Below are the code and all the weights of a small trained network. Each question names an input and a target symbol and asks about switching units off, where a switched-off unit gives its printed mean instead of its output.

import numpy as np


def w(rows, s, z=0):
    codes = np.array(rows[::2]) - 128.0
    scale = np.full(codes.shape[1], s)
    scale[-1] = z or s
    return codes * scale


def norm(h):
    return h / np.sqrt((h * h).mean(-1, keepdims=True) + 1e-5)


def f(y):
    return np.maximum(y, 0)


def softmax(a):
    e = np.exp(a - a.max(-1, keepdims=True))
    return e / e.sum(-1, keepdims=True)


def log_softmax(a):
    a = a - a.max(-1, keepdims=True)
    return a - np.log(np.exp(a).sum(-1, keepdims=True))


def net(x, mask):
    ids = ['ΔΛΞΠΣΦΩαγεζηθμτψ'.index(c) for c in x.split()]
    T = len(ids)
    res = E[ids] + P[:T]
    u = 0
    for l in range(2):
        q, k, v = (norm(res) @ M[l].T for M in (Q, K, V))
        z = softmax(np.where(np.tri(T) > 0, q @ k.T / 3**0.5, -1e9)) @ v
        res = res + np.where(mask[u], z, O[l][:, -1]) @ O[l][:, :-1]
        u += 1
        y = f(norm(res) @ A[l][:, :-1].T + A[l][:, -1])
        res = res + np.where(mask[u : u + 8], y, B[l][:, -1]) @ B[l][:, :-1]
        u += 8
    return log_softmax(norm(res)[-1] @ U[:, :-1].T + U[:, -1])


Q, K, V, O, A, B = {}, {}, {}, {}, {}, {}
E = w([
[196,116,84],'Δ',
[137,134,56],'Λ',
[122,127,132],'Ξ',
[104,103,109],'Π',
[167,114,145],'Σ',
[82,108,109],'Φ',
[50,4,48],'Ω',
[170,148,110],'α',
[66,105,113],'γ',
[161,188,123],'ε',
[176,142,114],'ζ',
[66,104,112],'η',
[177,113,136],'θ',
[245,135,32],'μ',
[129,115,153],'τ',
[169,111,158],'ψ',
],0.023)
P = w([
[254,104,156],'0',
[201,173,110],'1',
[199,172,109],'2',
[196,166,113],'3',
[184,156,116],'4',
[111,146,137],'5',
[106,144,136],'6',
[177,144,118],'7',
[89,140,137],'8',
],0.0066)
Q[0] = w([
[86,34,29],'L0H1',
[248,113,209],'L0H1',
[34,2,51],'L0H1',
],0.0073)
K[0] = w([
[162,65,155],'L0H1',
[85,131,94],'L0H1',
[110,2,86],'L0H1',
],0.017)
V[0] = w([
[201,49,1],'L0H1',
[188,166,56],'L0H1',
[225,38,101],'L0H1',
],0.0038)
O[0] = w([
[178,73,118,252],'L0H1',
[2,95,219,190],'L0H1',
[105,47,193,226],'L0H1',
],0.0091,0.0033)
A[0] = w([
[98,49,224,132],'L0N1',
[153,156,173,3],'L0N2',
[171,4,114,141],'L0N3',
[11,168,125,115],'L0N4',
[27,151,116,170],'L0N5',
[254,236,67,100],'L0N6',
[146,77,137,178],'L0N7',
[153,99,80,166],'L0N8',
],0.0087,0.0044)
B[0] = w([
[194,92,139,215],'L0N1',
[49,166,84,129],'L0N2',
[102,160,124,254],'L0N3',
[253,174,100,167],'L0N4',
[224,123,135,181],'L0N5',
[144,96,163,209],'L0N6',
[115,202,119,205],'L0N7',
[69,105,143,186],'L0N8',
],0.0078,0.0072)
Q[1] = w([
[49,163,251],'L1H1',
[58,165,172],'L1H1',
[159,144,158],'L1H1',
],0.011)
K[1] = w([
[170,155,199],'L1H1',
[183,218,27],'L1H1',
[200,164,255],'L1H1',
],0.0078)
V[1] = w([
[189,9,154],'L1H1',
[132,68,3],'L1H1',
[169,7,135],'L1H1',
],0.0052)
O[1] = w([
[1,31,192,254],'L1H1',
[103,158,169,157],'L1H1',
[57,9,175,239],'L1H1',
],0.0077,0.0046)
A[1] = w([
[140,11,7,185],'L1N1',
[57,172,201,128],'L1N2',
[90,79,150,163],'L1N3',
[1,105,187,91],'L1N4',
[111,231,232,153],'L1N5',
[163,84,162,167],'L1N6',
[117,194,27,88],'L1N7',
[209,225,118,253],'L1N8',
],0.009,0.0045)
B[1] = w([
[134,171,32,253],'L1N1',
[159,203,212,151],'L1N2',
[181,135,132,240],'L1N3',
[200,142,74,217],'L1N4',
[38,2,79,138],'L1N5',
[126,204,182,233],'L1N6',
[192,187,123,141],'L1N7',
[11,115,177,155],'L1N8',
],0.0082,0.0074)
U = w([
[144,86,238,198],'Δ',
[178,186,179,160],'Λ',
[160,154,141,126],'Ξ',
[3,47,138,253],'Π',
[131,114,105,64],'Σ',
[159,165,99,56],'Φ',
[122,147,79,93],'Ω',
[137,156,57,107],'α',
[51,238,76,158],'γ',
[94,145,84,80],'ε',
[126,130,79,110],'ζ',
[91,228,107,84],'η',
[10,22,25,93],'θ',
[133,112,112,67],'μ',
[128,171,101,52],'τ',
[116,145,117,61],'ψ',
],0.016,0.0079)

Each question gives the input, a string of symbols that net reads in full, and the target symbol t.
The units are the heads (3 rows each of Q, K, V and O) and the neurons (one row each of A and B). Each row of codes is followed by its name. A weight is (code - 128) times the scale printed after its matrix; where a second scale follows, it is the last column's (O, A, B and U).
mask holds one flag per unit, layer by layer, with each layer's heads first. A switched-off unit (its flag False) gives its mean, the last column of its rows in O or B, instead of its output. The means were averaged over made-up inputs and are rounded, as every weight is.
A unit's drop is (log p(t) with every unit on - log p(t) with that unit switched off) / (log p(t) with every unit on - log p(t) with every unit switched off).
The circuit of an input: a set's keep is (log p(t) with only the set's units on - log p(t) with every unit switched off) / (log p(t) with every unit on - log p(t) with every unit switched off). Starting from the 12 units with the biggest drops (on a tie, the unit counted first), units are removed one at a time, each time the one whose removal leaves the highest keep (on an exact tie, the one counted first), for as long as the keep stays at least 0.8.
circuit, biggest first: the units of the circuit, biggest drop first
k most important neurons: the k neurons with the biggest drops, biggest first
k most important neurons of layer l: the k neurons of layer l with the biggest drops, biggest first
drop when u is switched off: that unit's drop, to one decimal
input Λ Φ γ, target Λ: circuit, biggest first : L0N4; L0N5
input Δ α Π γ θ γ γ, target Δ: circuit, biggest first : L0N5; L0N4
input γ Ξ η, target γ: circuit, biggest first : L0H1; L1H1
input γ α Σ Φ, target γ: circuit, biggest first : L0H1; L0N1
input Δ Δ Σ α μ η, target Δ: 2 most important neurons of layer 0 : L0N5; L0N4
input γ τ γ α Ω Σ Φ, target γ: 2 most important neurons : L0N4; L0N6
input γ ζ γ Π Ω α γ α η, target γ: 2 most important neurons : L0N4; L0N6
input Ξ μ γ ψ α α α ε, target Π: 2 most important neurons : L1N5; L0N1
input γ ζ Φ η γ, target γ: 2 most important neurons of layer 1 : L1N8; L1N7
input γ Ξ γ Δ, target γ: 3 most important neurons of layer 1 : L1N8; L1N3; L1N4
input γ Λ Δ Ξ Ξ γ ζ, target Δ: 2 most important neurons : L1N1; L0N6
input α γ α Ξ γ Λ γ Λ α, target Δ: 2 most important neurons of layer 1 : L1N1; L1N7
input γ Σ θ Φ Π, target γ: drop when L0N6 is switched off : 0.2
input Δ α Λ μ γ, target Δ: drop when L1H1 is switched off : 0.2
input γ α θ Π Π, target γ: drop when L1N8 is switched off : 0.1
input ζ Σ ψ α, target Δ: drop when L0N8 is switched off : 0.0
